Below are the code and all the weights of a small trained network. Each question names an input and a target symbol and asks about switching units off, where a switched-off unit gives its printed mean instead of its output.

import numpy as np


def w(rows, s, z=0):
    codes = np.array(rows[::2]) - 128.0
    scale = np.full(codes.shape[1], s)
    scale[-1] = z or s
    return codes * scale


def f(y):
    return np.maximum(y, 0)


def softmax(a):
    e = np.exp(a - a.max(-1, keepdims=True))
    return e / e.sum(-1, keepdims=True)


def log_softmax(a):
    a = a - a.max(-1, keepdims=True)
    return a - np.log(np.exp(a).sum(-1, keepdims=True))


def net(x, mask):
    ids = ['βγδεζηλμξπστψω'.index(c) for c in x.split()]
    T = len(ids)
    res = E[ids] + P[:T]
    q, k, v = (res @ M[0].T for M in (Q, K, V))
    z = softmax(np.where(np.tri(T) > 0, q @ k.T / 2**0.5, -1e9)) @ v
    res = res + np.where(mask[0], z, O[0][:, -1]) @ O[0][:, :-1]
    y = f(res @ A[0][:, :-1].T + A[0][:, -1])
    res = res + np.where(mask[1:17], y, B[0][:, -1]) @ B[0][:, :-1]
    return log_softmax(res[-1] @ U[:, :-1].T + U[:, -1])


Q, K, V, O, A, B = {}, {}, {}, {}, {}, {}
E = w([
[96,156,158],'β',
[89,124,146],'γ',
[100,143,66],'δ',
[97,164,70],'ε',
[187,95,192],'ζ',
[93,157,112],'η',
[34,109,118],'λ',
[159,28,138],'μ',
[105,80,123],'ξ',
[92,83,104],'π',
[76,126,88],'σ',
[101,112,48],'τ',
[230,156,6],'ψ',
[200,26,110],'ω',
],0.018)
P = w([
[4,103,149],'0',
[24,92,140],'1',
[46,102,126],'2',
[99,96,139],'3',
[119,92,138],'4',
[152,92,139],'5',
[193,82,143],'6',
[190,87,139],'7',
[200,90,132],'8',
[229,64,121],'9',
[245,79,132],'10',
[255,88,133],'11',
],0.0021)
Q[0] = w([
[105,70,42],'h1',
[3,52,16],'h1',
],0.015)
K[0] = w([
[198,147,74],'h1',
[163,252,38],'h1',
],0.015)
V[0] = w([
[113,65,155],'h1',
[2,92,156],'h1',
],0.0054)
O[0] = w([
[96,54,107,1],'h1',
[2,57,52,14],'h1',
],0.0048,0.00089)
A[0] = w([
[187,161,68,181],'n1',
[89,174,55,74],'n2',
[86,95,196,84],'n3',
[55,107,189,1],'n4',
[162,113,43,30],'n5',
[128,149,10,29],'n6',
[125,128,112,80],'n7',
[80,131,126,184],'n8',
[94,46,81,77],'n9',
[78,202,130,36],'n10',
[125,179,41,114],'n11',
[136,56,91,76],'n12',
[209,152,151,62],'n13',
[207,130,77,129],'n14',
[84,119,221,112],'n15',
[187,135,67,92],'n16',
],0.011,0.0063)
B[0] = w([
[159,55,202,232],'n1',
[119,220,139,188],'n2',
[192,66,63,161],'n3',
[183,152,254,143],'n4',
[81,133,191,162],'n5',
[197,82,35,184],'n6',
[130,143,155,128],'n7',
[122,227,143,255],'n8',
[32,103,125,206],'n9',
[221,207,120,138],'n10',
[157,94,62,214],'n11',
[183,68,140,171],'n12',
[110,136,36,169],'n13',
[91,198,164,208],'n14',
[197,23,155,178],'n15',
[89,158,161,180],'n16',
],0.023,0.0046)
U = w([
[254,153,224,253],'β',
[180,122,191,251],'γ',
[185,127,74,82],'δ',
[249,163,84,15],'ε',
[250,51,122,19],'ζ',
[154,242,164,89],'η',
[64,183,236,82],'λ',
[129,29,123,41],'μ',
[85,85,138,102],'ξ',
[44,101,143,100],'π',
[80,164,97,104],'σ',
[135,76,55,116],'τ',
[156,129,155,17],'ψ',
[103,67,236,21],'ω',
],0.0074,0.0059)

Each question gives the input, a string of symbols that net reads in full, and the target symbol t.
The units are the heads (2 rows each of Q, K, V and O) and the neurons (one row each of A and B). Each row of codes is followed by its name. A weight is (code - 128) times the scale printed after its matrix; where a second scale follows, it is the last column's (O, A, B and U).
mask holds one flag per unit, heads first, then neurons. A switched-off unit (its flag False) gives its mean, the last column of its rows in O or B, instead of its output. The means were averaged over made-up inputs and are rounded, as every weight is.
A unit's drop is (log p(t) with every unit on - log p(t) with that unit switched off) / (log p(t) with every unit on - log p(t) with every unit switched off).
The circuit of an input: a set's keep is (log p(t) with only the set's units on - log p(t) with every unit switched off) / (log p(t) with every unit on - log p(t) with every unit switched off). Starting from the 12 units with the biggest drops (on a tie, the unit counted first), units are removed one at a time, each time the one whose removal leaves the highest keep (on an exact tie, the one counted first), for as long as the keep stays at least 0.8.
circuit, biggest first: the units of the circuit, biggest drop first
most important unit: the unit with the biggest drop
k most important neurons: the k neurons with the biggest drops, biggest first
drop of u: that unit's drop, to one decimal
input η σ β η β β γ λ ε, target ε: most important unit => n6
input γ ζ ω λ β π ε, target ε: 4 most important neurons => (n6, n11, n9, n2)
input ψ γ γ μ η, target β: circuit, biggest first => (h1, n9)
input β β ψ ζ γ λ σ η η ε, target β: circuit, biggest first => (n1, h1)
input ζ β ψ π, target β: 2 most important neurons => (n9, n13)
input ψ η π δ, target β: circuit, biggest first => (h1, n1)
input β ζ η λ μ, target μ: 3 most important neurons => (n9, n12, n8)
input ε η ξ β β ψ δ, target β: 3 most important neurons => (n1, n9, n14)
input β β λ τ ψ β σ, target β: 3 most important neurons => (n9, n1, n13)
input λ ξ ψ μ β ω β ζ σ τ, target β: 3 most important neurons => (n1, n9, n14)
input ω ξ μ σ, target σ: 2 most important neurons => (n1, n9)
input γ η λ η ω, target ω: drop of n12 => 0.2
input γ γ π ξ γ γ η, target η: drop of n6 => 0.2
input τ δ ω ω λ, target λ: most important unit => n8
input λ β τ λ π, target π: drop of h1 => 0.2
